Here is a tiny trained network, its code and every weight. The questions are about switching its units off for an input and a target symbol, where a switched-off unit gives its printed mean instead of its output.

import numpy as np


def w(rows, s, z=0):
    codes = np.array(rows[::2]) - 128.0
    scale = np.full(codes.shape[1], s)
    scale[-1] = z or s
    return codes * scale


def f(y):
    return y / 2 * (1 + np.tanh(0.7978845608 * (y + 0.044715 * y**3)))


def softmax(a):
    e = np.exp(a - a.max(-1, keepdims=True))
    return e / e.sum(-1, keepdims=True)


def log_softmax(a):
    a = a - a.max(-1, keepdims=True)
    return a - np.log(np.exp(a).sum(-1, keepdims=True))


def net(x, mask):
    ids = ['αβηξπσφψ'.index(c) for c in x.split()]
    T = len(ids)
    res = E[ids] + P[:T]
    q, k, v = (res @ M[0].T for M in (Q, K, V))
    z = softmax(np.where(np.tri(T) > 0, q @ k.T / 3**0.5, -1e9)) @ v
    res = res + np.where(mask[0], z, O[0][:, -1]) @ O[0][:, :-1]
    y = f(res @ A[0][:, :-1].T + A[0][:, -1])
    res = res + np.where(mask[1:9], y, B[0][:, -1]) @ B[0][:, :-1]
    return log_softmax(res[-1] @ U[:, :-1].T + U[:, -1])


Q, K, V, O, A, B = {}, {}, {}, {}, {}, {}
E = w([
[185,133,136,148,120,147],'α',
[61,125,127,131,122,145],'β',
[48,154,248,138,193,86],'η',
[124,182,146,193,62,164],'ξ',
[214,180,179,97,182,106],'π',
[75,29,130,46,21,142],'σ',
[166,137,87,54,115,133],'φ',
[138,60,188,30,162,91],'ψ',
],0.019)
P = w([
[117,179,50,158,111,69],'0',
[140,134,114,145,130,141],'1',
[127,136,180,63,38,3],'2',
[123,117,158,163,150,193],'3',
[119,118,118,147,147,124],'4',
[96,183,210,43,115,118],'5',
[125,103,189,166,166,236],'6',
[126,117,123,143,145,120],'7',
[83,181,220,55,126,150],'8',
],0.016)
Q[0] = w([
[137,114,51,175,120,73],'H0',
[138,82,100,177,141,2],'H0',
[116,146,112,146,96,4],'H0',
],0.013)
K[0] = w([
[120,177,99,132,69,22],'H0',
[139,134,91,124,122,7],'H0',
[54,179,21,148,164,56],'H0',
],0.012)
V[0] = w([
[141,115,141,172,241,86],'H0',
[162,244,150,104,138,118],'H0',
[239,104,187,196,49,125],'H0',
],0.011)
O[0] = w([
[82,140,24,89,220,36,4],'H0',
[108,153,197,169,247,181,73],'H0',
[137,115,165,203,127,76,211],'H0',
],0.013,0.0025)
A[0] = w([
[123,90,55,52,212,162,78],'N0',
[129,174,172,58,111,20,2],'N1',
[185,100,120,206,65,196,49],'N2',
[44,182,25,238,94,236,119],'N3',
[55,82,237,150,55,144,100],'N4',
[109,187,99,138,82,16,78],'N5',
[254,95,34,204,176,231,182],'N6',
[118,98,162,79,97,84,101],'N7',
],0.0084,0.0045)
B[0] = w([
[166,103,114,82,119,89,167],'N0',
[80,87,93,160,95,169,166],'N1',
[77,144,130,122,116,103,212],'N2',
[120,7,150,121,114,151,148],'N3',
[174,153,154,138,150,132,249],'N4',
[124,63,112,180,152,116,134],'N5',
[117,170,50,152,138,122,151],'N6',
[122,150,93,177,126,137,182],'N7',
],0.015,0.019)
U = w([
[113,120,37,228,103,89,39],'α',
[134,82,202,34,160,233,190],'β',
[24,136,215,59,141,61,129],'η',
[140,27,167,209,128,59,4],'ξ',
[254,95,180,117,177,94,168],'π',
[173,114,150,117,84,70,145],'σ',
[76,191,85,63,128,241,233],'φ',
[216,23,137,120,111,12,64],'ψ',
],0.0061,0.0037)

Each question gives the input, a string of symbols that net reads in full, and the target symbol t.
The units are the heads (3 rows each of Q, K, V and O) and the neurons (one row each of A and B). Each row of codes is followed by its name. A weight is (code - 128) times the scale printed after its matrix; where a second scale follows, it is the last column's (O, A, B and U).
mask holds one flag per unit, heads first, then neurons. A switched-off unit (its flag False) gives its mean, the last column of its rows in O or B, instead of its output. The means were averaged over made-up inputs and are rounded, as every weight is.
A unit's drop is (log p(t) with every unit on - log p(t) with that unit switched off) / (log p(t) with every unit on - log p(t) with every unit switched off).
The circuit of an input: a set's keep is (log p(t) with only the set's units on - log p(t) with every unit switched off) / (log p(t) with every unit on - log p(t) with every unit switched off). Starting from all 9 units, units are removed one at a time, each time the one whose removal leaves the highest keep (on an exact tie, the one counted first), for as long as the keep stays at least 0.8.
circuit, biggest first: the units of the circuit, biggest drop first
top k neurons: the k neurons with the biggest drops, biggest first
drop of u: that unit's drop, to one decimal
input ψ ψ π, target α: circuit, biggest first	(N1 N5 H0)
input ψ π σ ξ α η, target π: circuit, biggest first	(H0 N4)
input π σ σ, target η: circuit, biggest first	(H0)
input σ σ ψ, target σ: circuit, biggest first	(H0 N7)
input β ξ η, target φ: circuit, biggest first	(H0 N1)
input π π ξ β α π ξ π σ, target π: circuit, biggest first	(N4 H0)
input π π ψ π ψ π ψ σ ψ, target α: circuit, biggest first	(H0 N1 N7)
input ξ η σ, target π: circuit, biggest first	(H0 N4)
input σ π α, target σ: circuit, biggest first	(H0 N2)
input σ η ψ α α β, target ξ: top 2 neurons	(N5 N2)
input σ η σ σ α π β, target β: top 2 neurons	(N3 N7)
input σ σ π β φ β β σ α, target φ: top 3 neurons	(N4 N0 N3)
input ξ σ η π σ π σ β β, target σ: top 2 neurons	(N4 N2)
input α σ ξ ψ π η, target α: top 2 neurons	(N1 N5)
input σ ξ ψ α ξ σ ξ, target ξ: circuit, biggest first	(H0)
input π β ξ π σ π, target η: top 2 neurons	(N4 N7)
input σ α σ ψ π σ α π η, target ξ: top 2 neurons	(N5 N1)
input π β σ α, target α: top 4 neurons	(N6 N4 N0 N3)
input π α σ η α σ, target ψ: top 4 neurons	(N0 N2 N5 N6)
input σ α σ φ φ η, target β: top neuron	(N2)
input α σ ψ φ ξ, target ξ: top 3 neurons	(N3 N2 N0)
input α β η σ ξ ξ, target σ: drop of N4	0.3
input π α β η φ ξ β, target β: drop of N3	0.6
input ξ η β φ α α, target β: drop of N6	0.2
